Below is a small trained network, with its code and all its weights. Each question gives an input and a class and asks what happens when units are switched off, that is, made to give their printed mean instead of their output.

import numpy as np


def w(rows, s, z=0):
    codes = np.array(rows[::2]) - 128.0
    scale = np.full(codes.shape[1], s)
    scale[-1] = z or s
    return codes * scale


def f(y):
    return np.maximum(y, 0)


def log_softmax(a):
    a = a - a.max(-1, keepdims=True)
    return a - np.log(np.exp(a).sum(-1, keepdims=True))


def net(x, mask):
    res = np.array(x, float).reshape(1, 4) / 4 @ E
    y = f(res @ A[0][:, :-1].T + A[0][:, -1])
    res = res + np.where(mask, y, B[0][:, -1]) @ B[0][:, :-1]
    return log_softmax(res[-1] @ U[:, :-1].T + U[:, -1])


A, B = {}, {}
E = w([
[238,75,46,98,49,150,87,197,47],'x0',
[113,71,166,98,109,121,2,47,193],'x1',
[28,177,81,105,23,128,114,176,161],'x2',
[123,34,149,123,54,93,220,126,174],'x3',
],0.0096)
A[0] = w([
[139,122,135,122,125,126,138,146,125,254],'n0',
[58,158,121,127,60,128,113,156,134,67],'n1',
[195,101,101,123,78,147,90,154,90,115],'n2',
[162,173,112,135,158,122,247,175,92,99],'n3',
[83,148,150,139,176,127,128,111,139,150],'n4',
[182,76,169,141,204,133,138,108,111,65],'n5',
[207,63,152,122,206,121,132,97,119,156],'n6',
[144,209,105,121,178,134,42,134,89,80],'n7',
[134,44,161,120,119,119,3,78,172,92],'n8',
[81,116,151,129,136,122,178,110,154,113],'n9',
[146,18,146,121,61,120,213,116,152,85],'n10',
[216,105,101,120,73,124,71,169,92,91],'n11',
[52,164,96,119,29,127,87,156,142,148],'n12',
[87,170,187,125,176,133,140,105,167,97],'n13',
[124,89,141,125,101,132,125,107,151,118],'n14',
[150,189,120,126,152,125,73,134,111,148],'n15',
],0.016,0.013)
B[0] = w([
[117,102,96,173,16,163,60,4,121,223],'n0',
[177,180,166,92,173,96,179,165,168,191],'n1',
[105,92,82,111,178,110,142,83,142,234],'n2',
[37,218,134,99,124,137,171,165,90,236],'n3',
[123,65,81,129,135,119,129,88,130,192],'n4',
[193,184,133,101,142,109,172,148,192,197],'n5',
[244,163,135,120,93,130,133,101,166,242],'n6',
[106,85,190,153,135,135,76,223,151,197],'n7',
[26,215,121,117,112,146,173,161,68,246],'n8',
[125,71,100,135,169,126,113,122,122,184],'n9',
[114,75,184,163,157,141,47,223,150,232],'n10',
[96,80,96,124,204,91,188,105,136,243],'n11',
[235,173,125,128,102,141,141,95,165,250],'n12',
[106,78,87,117,188,97,165,109,127,201],'n13',
[98,128,140,129,105,136,112,143,108,168],'n14',
[121,87,157,150,97,145,73,153,135,189],'n15',
],0.022,0.018)
U = w([
[99,55,73,116,223,95,163,69,175,69],'0',
[211,163,154,93,147,125,159,115,202,117],'1',
[43,184,126,97,132,171,166,141,113,118],'2',
[119,65,180,165,172,152,68,186,179,230],'3',
[128,89,106,164,55,169,71,2,127,254],'4',
[177,121,180,92,132,27,128,119,42,58],'5',
[150,88,189,79,156,144,130,148,58,64],'6',
],0.0098,0.0058)

Each question gives the input, the list of numbers given to net, and the class t.
The units are the neurons (one row each of A and B). Each row of codes is followed by its name. A weight is (code - 128) times the scale printed after its matrix; where a second scale follows, it is the last column's (A, B and U).
mask holds one flag per neuron, in row order. A switched-off neuron (its flag False) gives its mean, the last column of its row in B, instead of its output. The means were averaged over made-up inputs and are rounded, as every weight is.
A unit's drop is (log p(t) with every unit on - log p(t) with that unit switched off) / (log p(t) with every unit on - log p(t) with every unit switched off).
unit that matters most: the unit with the biggest drop
top k neurons: the k neurons with the biggest drops, biggest first
drop of u: that unit's drop, to one decimal
input [6,7,3,7], class 2: unit that matters most	n8
input [3,-2,0,0], class 4: top 3 neurons	(n13; n8; n1)
input [3,-2,7,-8], class 3: top 3 neurons	(n7; n15; n6)
input [-6,-8,-4,-4], class 2: top 2 neurons	(n3; n11)
input [-6,-3,5,-7], class 3: top 4 neurons	(n7; n11; n2; n15)
input [5,6,0,-2], class 2: top 4 neurons	(n8; n13; n4; n9)
input [8,2,6,-2], class 0: top 2 neurons	(n11; n2)
input [1,6,5,-5], class 2: top 3 neurons	(n8; n6; n10)
input [-7,-1,-8,-3], class 1: top 4 neurons	(n6; n5; n11; n2)
input [8,-4,8,-2], class 0: top 3 neurons	(n11; n2; n6)
input [-1,-7,-6,-8], class 3: top 4 neurons	(n7; n8; n15; n12)
input [-3,-1,-8,-6], class 1: top 2 neurons	(n6; n5)
input [-8,-6,8,-4], class 0: drop of n4	1.7
input [4,-6,7,-6], class 1: unit that matters most	n12
input [-7,7,-5,8], class 3: drop of n11	1.0
input [-4,-1,-3,-6], class 3: drop of n7	1.1
